Below is a small trained network, with its code and all its weights. Each question gives an input and a target symbol and asks what happens when units are switched off, that is, made to give their printed mean instead of their output.

import numpy as np


def w(rows, s, z=0):
    codes = np.array(rows[::2]) - 128.0
    scale = np.full(codes.shape[1], s)
    scale[-1] = z or s
    return codes * scale


def f(y):
    return np.maximum(y, 0)


def softmax(a):
    e = np.exp(a - a.max(-1, keepdims=True))
    return e / e.sum(-1, keepdims=True)


def log_softmax(a):
    a = a - a.max(-1, keepdims=True)
    return a - np.log(np.exp(a).sum(-1, keepdims=True))


def net(x, mask):
    ids = ['αβγεζλξπστφψ'.index(c) for c in x.split()]
    T = len(ids)
    res = E[ids] + P[:T]
    u = 0
    for l in range(2):
        r = res
        for j in range(3):
            rows = slice(2 * j, 2 * j + 2)
            q, k, v = (r @ M[l][rows].T for M in (Q, K, V))
            z = softmax(np.where(np.tri(T) > 0, q @ k.T / 2**0.5, -1e9)) @ v
            o = O[l][rows]
            res = res + np.where(mask[u + j], z, o[:, -1]) @ o[:, :-1]
        u += 3
        y = f(res @ A[l][:, :-1].T + A[l][:, -1])
        res = res + np.where(mask[u : u + 12], y, B[l][:, -1]) @ B[l][:, :-1]
        u += 12
    return log_softmax(res[-1] @ U[:, :-1].T + U[:, -1])


Q, K, V, O, A, B = {}, {}, {}, {}, {}, {}
E = w([
[30,152,106],'α',
[19,89,81],'β',
[69,118,156],'γ',
[89,108,179],'ε',
[30,153,109],'ζ',
[40,109,111],'λ',
[84,117,180],'ξ',
[59,98,142],'π',
[75,39,181],'σ',
[218,63,29],'τ',
[170,220,255],'φ',
[240,119,122],'ψ',
],0.0064)
P = w([
[65,185,116],'0',
[47,140,169],'1',
[115,189,94],'2',
[79,104,186],'3',
[160,174,92],'4',
[119,68,188],'5',
[197,145,94],'6',
[164,36,194],'7',
[230,113,115],'8',
[187,4,180],'9',
[220,145,109],'10',
],0.0043)
Q[0] = w([
[185,187,128],'0.h0',
[79,134,129],'0.h0',
[174,184,132],'0.h1',
[215,115,123],'0.h1',
[254,210,73],'0.h2',
[109,47,190],'0.h2',
],0.015)
K[0] = w([
[170,111,64],'0.h0',
[111,215,169],'0.h0',
[186,134,205],'0.h1',
[153,45,199],'0.h1',
[8,251,30],'0.h2',
[251,54,123],'0.h2',
],0.011)
V[0] = w([
[100,152,171],'0.h0',
[86,161,205],'0.h0',
[55,62,110],'0.h1',
[128,125,182],'0.h1',
[254,96,128],'0.h2',
[173,119,135],'0.h2',
],0.0076)
O[0] = w([
[93,53,142,160],'0.h0',
[79,8,139,181],'0.h0',
[208,73,246,255],'0.h1',
[186,80,116,137],'0.h1',
[54,2,232,38],'0.h2',
[105,90,165,96],'0.h2',
],0.0043,0.0022)
A[0] = w([
[79,223,112,96],'0.n0',
[229,209,48,64],'0.n1',
[118,79,55,113],'0.n2',
[41,110,138,1],'0.n3',
[26,129,166,2],'0.n4',
[230,119,182,40],'0.n5',
[209,68,54,130],'0.n6',
[137,144,61,161],'0.n7',
[191,60,128,118],'0.n8',
[179,227,198,189],'0.n9',
[253,101,109,153],'0.n10',
[24,167,223,14],'0.n11',
],0.0059,0.0021)
B[0] = w([
[48,118,135,157],'0.n0',
[51,39,168,210],'0.n1',
[155,129,84,164],'0.n2',
[229,103,185,145],'0.n3',
[253,70,158,153],'0.n4',
[113,225,125,178],'0.n5',
[177,182,113,223],'0.n6',
[76,119,103,191],'0.n7',
[75,143,70,234],'0.n8',
[123,181,216,198],'0.n9',
[164,181,71,253],'0.n10',
[248,51,83,166],'0.n11',
],0.015,0.0015)
Q[1] = w([
[69,54,80],'1.h0',
[78,138,5],'1.h0',
[205,9,110],'1.h1',
[122,119,150],'1.h1',
[86,163,114],'1.h2',
[97,95,120],'1.h2',
],0.014)
K[1] = w([
[208,36,133],'1.h0',
[58,2,137],'1.h0',
[210,230,104],'1.h1',
[111,126,153],'1.h1',
[95,104,158],'1.h2',
[110,177,141],'1.h2',
],0.013)
V[1] = w([
[105,156,128],'1.h0',
[147,170,45],'1.h0',
[99,167,254],'1.h1',
[70,45,111],'1.h1',
[197,244,113],'1.h2',
[127,160,187],'1.h2',
],0.0093)
O[1] = w([
[163,117,138,122],'1.h0',
[171,121,68,72],'1.h0',
[106,186,237,46],'1.h1',
[54,106,69,146],'1.h1',
[144,255,102,8],'1.h2',
[179,142,98,93],'1.h2',
],0.0082,0.0014)
A[1] = w([
[41,83,124,214],'1.n0',
[112,125,172,36],'1.n1',
[136,87,35,157],'1.n2',
[143,142,93,69],'1.n3',
[250,133,129,86],'1.n4',
[130,214,110,199],'1.n5',
[81,82,194,134],'1.n6',
[207,105,107,6],'1.n7',
[133,122,106,179],'1.n8',
[134,190,203,134],'1.n9',
[58,174,89,185],'1.n10',
[63,120,189,111],'1.n11',
],0.011,0.0026)
B[1] = w([
[57,182,219,255],'1.n0',
[95,107,78,141],'1.n1',
[31,38,129,223],'1.n2',
[143,82,161,149],'1.n3',
[175,245,89,190],'1.n4',
[227,86,193,185],'1.n5',
[208,66,163,223],'1.n6',
[134,224,66,164],'1.n7',
[102,140,128,165],'1.n8',
[148,96,43,162],'1.n9',
[109,248,123,192],'1.n10',
[167,74,74,195],'1.n11',
],0.016,0.0052)
U = w([
[115,191,179,13],'α',
[62,160,141,129],'β',
[130,144,141,96],'γ',
[137,125,128,42],'ε',
[115,179,186,38],'ζ',
[104,154,146,72],'λ',
[142,124,131,59],'ξ',
[121,137,147,70],'π',
[130,66,221,253],'σ',
[76,115,2,226],'τ',
[181,71,72,40],'φ',
[196,208,128,227],'ψ',
],0.0066,0.0027)

Each question gives the input, a string of symbols that net reads in full, and the target symbol t.
The units are the heads (2 rows each of Q, K, V and O) and the neurons (one row each of A and B). Each row of codes is followed by its name. A weight is (code - 128) times the scale printed after its matrix; where a second scale follows, it is the last column's (O, A, B and U).
mask holds one flag per unit, layer by layer, with each layer's heads first. A switched-off unit (its flag False) gives its mean, the last column of its rows in O or B, instead of its output. The means were averaged over made-up inputs and are rounded, as every weight is.
A unit's drop is (log p(t) with every unit on - log p(t) with that unit switched off) / (log p(t) with every unit on - log p(t) with every unit switched off).
The circuit of an input: a set's keep is (log p(t) with only the set's units on - log p(t) with every unit switched off) / (log p(t) with every unit on - log p(t) with every unit switched off). Starting from the 12 units with the biggest drops (on a tie, the unit counted first), units are removed one at a time, each time the one whose removal leaves the highest keep (on an exact tie, the one counted first), for as long as the keep stays at least 0.8.
circuit, biggest first: the units of the circuit, biggest drop first
unit that matters most: the unit with the biggest drop
k most important neurons: the k neurons with the biggest drops, biggest first
top k neurons in layer l: the k neurons of layer l with the biggest drops, biggest first
input τ λ λ β ψ τ ψ τ, target ψ: circuit, biggest first	0.n6, 1.n4
input σ σ ψ γ σ β σ β σ ζ τ, target τ: circuit, biggest first	1.n2, 1.h1, 0.n10
input γ ξ σ λ, target σ: circuit, biggest first	0.n10, 0.h0, 1.n6, 1.h2
input σ σ ξ σ φ τ β ζ ψ ε, target ψ: unit that matters most	1.h1
input σ ζ ζ β β σ ψ ξ, target ψ: 2 most important neurons	0.n10, 0.n9
input σ σ β α, target σ: circuit, biggest first	0.n10, 1.h2, 0.n6, 1.n6
input σ σ σ σ β ε, target σ: circuit, biggest first	0.n10, 1.n6, 1.h2, 0.n6
input λ π β σ τ β, target τ: top 2 neurons in layer 1	1.n2, 1.n7
input σ σ σ σ β ζ, target σ: circuit, biggest first	1.h2, 0.n10, 0.n6, 1.n6
input γ σ σ ε, target σ: circuit, biggest first	0.h0, 0.n10, 1.n6, 1.h2
input ψ σ σ α β ζ ψ π, target ψ: 2 most important neurons	0.n10, 0.n9
input ψ λ β ψ β ψ σ β ψ φ, target ψ: circuit, biggest first	1.n2, 1.n4
input γ σ φ, target φ: 3 most important neurons	1.n9, 0.n9, 1.n11
input ψ β β α τ α, target τ: unit that matters most	0.n6
input β σ σ γ, target σ: top 3 neurons in layer 1	1.n6, 1.n4, 1.n10
input σ γ τ π, target τ: top 3 neurons in layer 0	0.n6, 0.n10, 0.n11
input α σ π σ σ σ β σ ψ φ, target ψ: 3 most important neurons	0.n10, 0.n6, 1.n2
input τ ζ σ σ σ φ λ σ, target φ: top 4 neurons in layer 1	1.n9, 1.n11, 1.n6, 1.n1
input γ σ σ α ψ λ, target ψ: 3 most important neurons	0.n10, 0.n9, 1.n4
input σ ψ π σ φ σ ξ σ τ τ σ, target τ: 3 most important neurons	0.n10, 0.n6, 1.n0
input σ σ β σ ψ σ τ σ, target τ: unit that matters most	0.n10
input τ ψ ζ γ, target ψ: top 3 neurons in layer 0	0.n11, 0.n1, 0.n4
input τ τ σ γ β, target β: 2 most important neurons	0.n9, 1.n0
input ξ σ β, target β: top 2 neurons in layer 1	1.n0, 1.n10
input β ζ ε λ σ σ ψ γ φ σ, target φ: 4 most important neurons	0.n1, 0.n9, 0.n8, 1.n9
input σ π σ β σ σ τ γ, target τ: top 2 neurons in layer 1	1.n2, 1.n7
input ξ τ β ψ λ β, target ψ: unit that matters most	0.h2
input σ ε π ψ β ξ, target ψ: 3 most important neurons	0.n11, 1.n4, 0.n10
input β τ ψ λ α ψ π ζ, target ψ: 2 most important neurons	1.n4, 0.n11
